Below are the code and all the weights of a small trained network. Each question names an input and a class and asks about switching units off, where a switched-off unit gives its printed mean instead of its output.

import numpy as np


def w(rows, s, z=0):
    codes = np.array(rows[::2]) - 128.0
    scale = np.full(codes.shape[1], s)
    scale[-1] = z or s
    return codes * scale


def f(y):
    return np.maximum(y, 0)


def log_softmax(a):
    a = a - a.max(-1, keepdims=True)
    return a - np.log(np.exp(a).sum(-1, keepdims=True))


def net(x, mask):
    res = np.array(x, float).reshape(1, 8) / 4 @ E
    y = f(res @ A[0][:, :-1].T + A[0][:, -1])
    res = res + np.where(mask, y, B[0][:, -1]) @ B[0][:, :-1]
    return log_softmax(res[-1] @ U[:, :-1].T + U[:, -1])


A, B = {}, {}
E = w([
[8,219,238,224,184,177,55,99,215,185],'x0',
[130,124,135,127,130,133,122,133,129,119],'x1',
[255,38,115,210,210,157,50,52,118,228],'x2',
[136,129,131,132,123,131,126,132,136,125],'x3',
[126,127,129,133,130,128,124,129,124,123],'x4',
[127,130,130,120,126,127,127,123,122,130],'x5',
[128,130,127,127,133,125,131,122,127,129],'x6',
[80,15,183,98,20,56,93,11,210,103],'x7',
],0.0065)
A[0] = w([
[163,204,79,150,201,175,152,225,49,142,64],'n1',
[42,203,124,82,84,106,166,182,120,36,2],'n2',
[23,221,212,209,179,193,79,79,224,192,127],'n3',
[149,203,87,138,214,165,142,217,85,150,51],'n4',
[109,121,127,123,138,139,116,123,118,128,92],'n5',
[212,52,120,183,198,163,91,67,106,187,65],'n6',
[212,73,101,179,201,135,75,63,124,181,80],'n7',
[197,75,133,165,170,140,88,77,106,158,46],'n8',
[127,123,111,120,123,110,99,144,144,137,97],'n9',
[130,132,125,133,136,122,126,140,135,128,82],'n10',
[203,71,71,71,74,102,174,151,65,105,89],'n11',
[166,217,55,140,213,185,132,232,48,152,67],'n12',
[40,205,254,165,151,172,103,109,177,159,109],'n13',
[105,62,128,95,111,87,114,91,187,125,53],'n14',
[101,51,146,113,66,79,110,52,193,103,74],'n15',
[75,170,166,155,152,163,110,108,178,162,3],'n16',
[108,83,135,120,107,71,107,101,161,119,63],'n17',
[90,10,162,111,26,54,90,42,206,106,94],'n18',
[98,30,163,100,46,98,98,52,178,120,57],'n19',
[199,82,113,180,161,143,97,81,123,156,26],'n20',
[188,83,64,77,103,99,205,114,58,85,95],'n21',
[217,57,110,185,189,141,80,82,117,201,82],'n22',
[139,125,147,103,123,143,134,122,155,132,63],'n23',
[145,177,100,141,177,152,141,163,94,119,42],'n24',
[195,47,68,60,74,130,186,143,49,89,103],'n25',
[32,214,126,78,60,93,201,190,136,25,31],'n26',
[213,51,47,64,87,89,186,150,67,80,108],'n27',
],0.0058,0.0028)
B[0] = w([
[191,190,197,162,122,191,178,53,46,105,210],'n1',
[68,78,142,42,34,155,161,185,183,218,177],'n2',
[153,61,36,208,198,30,24,128,167,61,247],'n3',
[195,179,177,143,131,184,169,64,68,97,199],'n4',
[115,145,125,151,103,133,119,112,143,134,129],'n5',
[40,99,141,56,65,122,174,203,180,174,210],'n6',
[61,102,125,44,52,140,162,204,172,191,208],'n7',
[75,108,129,62,75,143,157,181,164,188,181],'n8',
[123,142,131,114,136,108,132,117,118,130,129],'n9',
[137,120,122,129,127,126,129,126,119,126,129],'n10',
[124,82,76,191,173,63,53,123,176,80,193],'n11',
[199,201,195,155,122,189,176,50,33,94,222],'n12',
[154,40,42,176,183,51,53,143,180,80,213],'n13',
[146,175,165,141,145,167,159,112,83,95,165],'n14',
[184,203,190,158,159,189,190,75,46,121,192],'n15',
[145,95,87,153,161,80,89,115,147,88,167],'n16',
[166,144,140,121,137,162,158,86,101,117,158],'n17',
[210,246,206,161,151,229,209,52,24,98,223],'n18',
[196,200,176,153,129,195,182,84,41,85,197],'n19',
[68,115,138,74,97,133,142,139,151,164,176],'n20',
[123,92,90,179,177,69,73,114,189,99,192],'n21',
[44,109,134,45,51,146,158,206,178,199,213],'n22',
[119,123,129,132,135,141,121,117,122,130,129],'n23',
[159,166,154,125,137,155,158,84,93,122,163],'n24',
[118,86,82,200,193,37,50,122,167,101,202],'n25',
[31,67,144,9,40,158,164,235,196,254,195],'n26',
[146,76,49,195,208,52,46,128,189,77,210],'n27',
],0.0053,0.011)
U = w([
[138,92,64,194,189,40,11,134,165,88,244],'0',
[184,188,188,142,132,190,185,73,25,107,118],'1',
[42,103,133,2,41,132,150,221,174,185,24],'2',
],0.009,0.0011)

Each question gives the input, the list of numbers given to net, and the class t.
The units are the neurons (one row each of A and B). Each row of codes is followed by its name. A weight is (code - 128) times the scale printed after its matrix; where a second scale follows, it is the last column's (A, B and U).
mask holds one flag per neuron, in row order. A switched-off neuron (its flag False) gives its mean, the last column of its row in B, instead of its output. The means were averaged over made-up inputs and are rounded, as every weight is.
A unit's drop is (log p(t) with every unit on - log p(t) with that unit switched off) / (log p(t) with every unit on - log p(t) with every unit switched off).
The circuit of an input: a set's keep is (log p(t) with only the set's units on - log p(t) with every unit switched off) / (log p(t) with every unit on - log p(t) with every unit switched off). Starting from the 12 units with the biggest drops (on a tie, the unit counted first), units are removed one at a time, each time the one whose removal leaves the highest keep (on an exact tie, the one counted first), for as long as the keep stays at least 0.8.
units of the circuit, in order: the units of the circuit, biggest drop first
most important unit: the unit with the biggest drop
k most important neurons: the k neurons with the biggest drops, biggest first
drop when u is switched off: that unit's drop, to one decimal
input [6,1,-5,4,6,-2,-3,0], class 0: units of the circuit, in order	n3
input [7,4,-2,7,7,4,-4,-7], class 0: 2 most important neurons	n3, n13
input [-1,-3,6,7,1,4,6,-5], class 2: units of the circuit, in order	n22, n6
input [3,8,-7,6,-5,3,5,-6], class 2: 2 most important neurons	n26, n2
input [7,3,1,4,4,0,-5,-7], class 0: 3 most important neurons	n3, n13, n18
input [2,6,-3,1,-6,8,2,0], class 2: 2 most important neurons	n27, n25
input [-8,6,-7,4,-1,3,-4,2], class 0: 2 most important neurons	n27, n25
input [-4,7,2,-3,-3,4,-5,-4], class 0: 3 most important neurons	n18, n27, n25
input [-5,6,-5,6,-7,-5,-2,5], class 0: 2 most important neurons	n27, n25
input [-7,1,-6,-1,-5,7,6,8], class 1: 4 most important neurons	n18, n19, n15, n3
input [-6,1,8,2,1,3,3,-7], class 2: 3 most important neurons	n22, n6, n7
input [4,-7,-4,-1,-6,1,1,-2], class 0: 2 most important neurons	n3, n22
input [-3,0,0,6,-1,7,6,5], class 1: 2 most important neurons	n18, n3
input [3,3,5,-7,-6,3,-6,-4], class 2: most important unit	n18
input [-8,3,0,8,7,1,3,-6], class 0: drop when n27 is switched off	0.1
input [-4,5,-3,1,6,-1,2,4], class 0: drop when n4 is switched off	0.5
input [-1,-5,-4,0,3,-5,2,5], class 1: drop when n18 is switched off	0.2
